Below is a small trained network, with its code and all its weights. Each question gives an input and a class and asks what happens when units are switched off, that is, made to give their printed mean instead of their output.

import numpy as np


def w(rows, s, z=0):
    codes = np.array(rows[::2]) - 128.0
    scale = np.full(codes.shape[1], s)
    scale[-1] = z or s
    return codes * scale


def norm(h):
    return h / np.sqrt((h * h).mean(-1, keepdims=True) + 1e-5)


def f(y):
    return y / 2 * (1 + np.tanh(0.7978845608 * (y + 0.044715 * y**3)))


def log_softmax(a):
    a = a - a.max(-1, keepdims=True)
    return a - np.log(np.exp(a).sum(-1, keepdims=True))


def net(x, mask):
    res = np.array(x, float).reshape(1, 2) / 4 @ E
    u = 0
    for l in range(2):
        y = f(norm(res) @ A[l][:, :-1].T + A[l][:, -1])
        res = res + np.where(mask[u : u + 3], y, B[l][:, -1]) @ B[l][:, :-1]
        u += 3
    return log_softmax(norm(res)[-1] @ U[:, :-1].T + U[:, -1])


A, B = {}, {}
E = w([
[218,168,166,145,94,105,39,181,104,205,55],'x0',
[172,72,51,188,123,105,152,192,6,72,121],'x1',
],0.012)
A[0] = w([
[198,98,184,43,192,77,132,117,122,178,219,84],'L0N0',
[79,82,194,136,139,165,146,101,228,200,73,252],'L0N1',
[253,206,102,151,92,90,97,196,167,148,151,128],'L0N2',
],0.0064,0.0024)
B[0] = w([
[123,106,185,79,177,123,151,180,146,109,130,138],'L0N0',
[100,196,78,114,84,124,143,217,79,63,155,254],'L0N1',
[65,44,158,140,77,133,127,3,125,103,89,234],'L0N2',
],0.0076,0.0068)
A[1] = w([
[49,122,85,109,46,152,173,137,87,59,130,5],'L1N0',
[150,39,79,168,51,90,151,136,69,59,125,77],'L1N1',
[231,180,131,153,130,139,3,221,120,251,18,136],'L1N2',
],0.0063,0.0023)
B[1] = w([
[255,32,166,202,83,106,56,92,75,243,8,209],'L1N0',
[75,254,182,37,134,147,111,166,228,143,168,254],'L1N1',
[96,58,49,138,199,159,244,102,128,84,217,248],'L1N2',
],0.0078,0.0075)
U = w([
[81,191,97,85,102,141,173,244,97,87,197,189],'0',
[98,9,109,159,172,159,185,34,128,145,143,101],'1',
[178,133,196,131,83,95,32,145,120,234,24,161],'2',
[188,153,152,217,199,79,87,104,150,117,126,5],'3',
[162,141,130,206,245,75,78,121,163,128,94,1],'4',
],0.016,0.0071)

Each question gives the input, the list of numbers given to net, and the class t.
The units are the neurons (one row each of A and B). Each row of codes is followed by its name. A weight is (code - 128) times the scale printed after its matrix; where a second scale follows, it is the last column's (A, B and U).
mask holds one flag per neuron, layer by layer. A switched-off neuron (its flag False) gives its mean, the last column of its row in B, instead of its output. The means were averaged over made-up inputs and are rounded, as every weight is.
A unit's drop is (log p(t) with every unit on - log p(t) with that unit switched off) / (log p(t) with every unit on - log p(t) with every unit switched off).
The circuit of an input: a set's keep is (log p(t) with only the set's units on - log p(t) with every unit switched off) / (log p(t) with every unit on - log p(t) with every unit switched off). Starting from all 6 units, units are removed one at a time, each time the one whose removal leaves the highest keep (on an exact tie, the one counted first), for as long as the keep stays at least 0.8.
circuit, biggest first: the units of the circuit, biggest drop first
most important unit: the unit with the biggest drop
top k neurons: the k neurons with the biggest drops, biggest first
k most important neurons of layer l: the k neurons of layer l with the biggest drops, biggest first
drop of u: that unit's drop, to one decimal
input [-3,-4], class 0: circuit, biggest first -> [L0N1]
input [6,8], class 0: top 2 neurons -> [L1N1, L1N2]
input [0,-1], class 2: top 2 neurons -> [L1N0, L1N2]
input [5,-6], class 0: top 2 neurons -> [L0N1, L1N0]
input [5,-5], class 0: top 3 neurons -> [L1N0, L0N1, L1N2]
input [1,1], class 2: top 2 neurons -> [L1N2, L0N2]
input [4,0], class 1: top 2 neurons -> [L0N1, L1N0]
input [4,3], class 1: 2 most important neurons of layer 0 -> [L0N1, L0N2]
input [6,-5], class 1: top 2 neurons -> [L1N2, L1N1]
input [-3,2], class 2: circuit, biggest first -> [L1N2, L1N0]
input [-4,-7], class 0: top 2 neurons -> [L0N2, L0N1]
input [1,-6], class 0: 2 most important neurons of layer 0 -> [L0N2, L0N1]
input [6,5], class 1: 2 most important neurons of layer 0 -> [L0N1, L0N2]
input [-1,3], class 2: circuit, biggest first -> [L1N0]
input [6,-6], class 0: circuit, biggest first -> [L0N1, L1N2]
input [5,-7], class 0: 2 most important neurons of layer 1 -> [L1N0, L1N2]
input [-6,-7], class 0: 2 most important neurons of layer 0 -> [L0N2, L0N1]
input [-2,2], class 2: 2 most important neurons of layer 1 -> [L1N0, L1N2]
input [8,-5], class 1: 2 most important neurons of layer 1 -> [L1N2, L1N1]
input [-2,-5], class 0: most important unit -> L0N2
input [0,-6], class 0: top 3 neurons -> [L0N2, L0N1, L1N0]
input [-2,0], class 2: 2 most important neurons of layer 1 -> [L1N0, L1N2]
input [7,-4], class 1: drop of L1N2 -> 0.8
input [7,1], class 1: drop of L1N2 -> 0.5
input [0,-5], class 0: drop of L0N2 -> 3.5
input [4,1], class 1: drop of L0N1 -> 0.4
input [6,2], class 1: top neuron -> [L1N2]
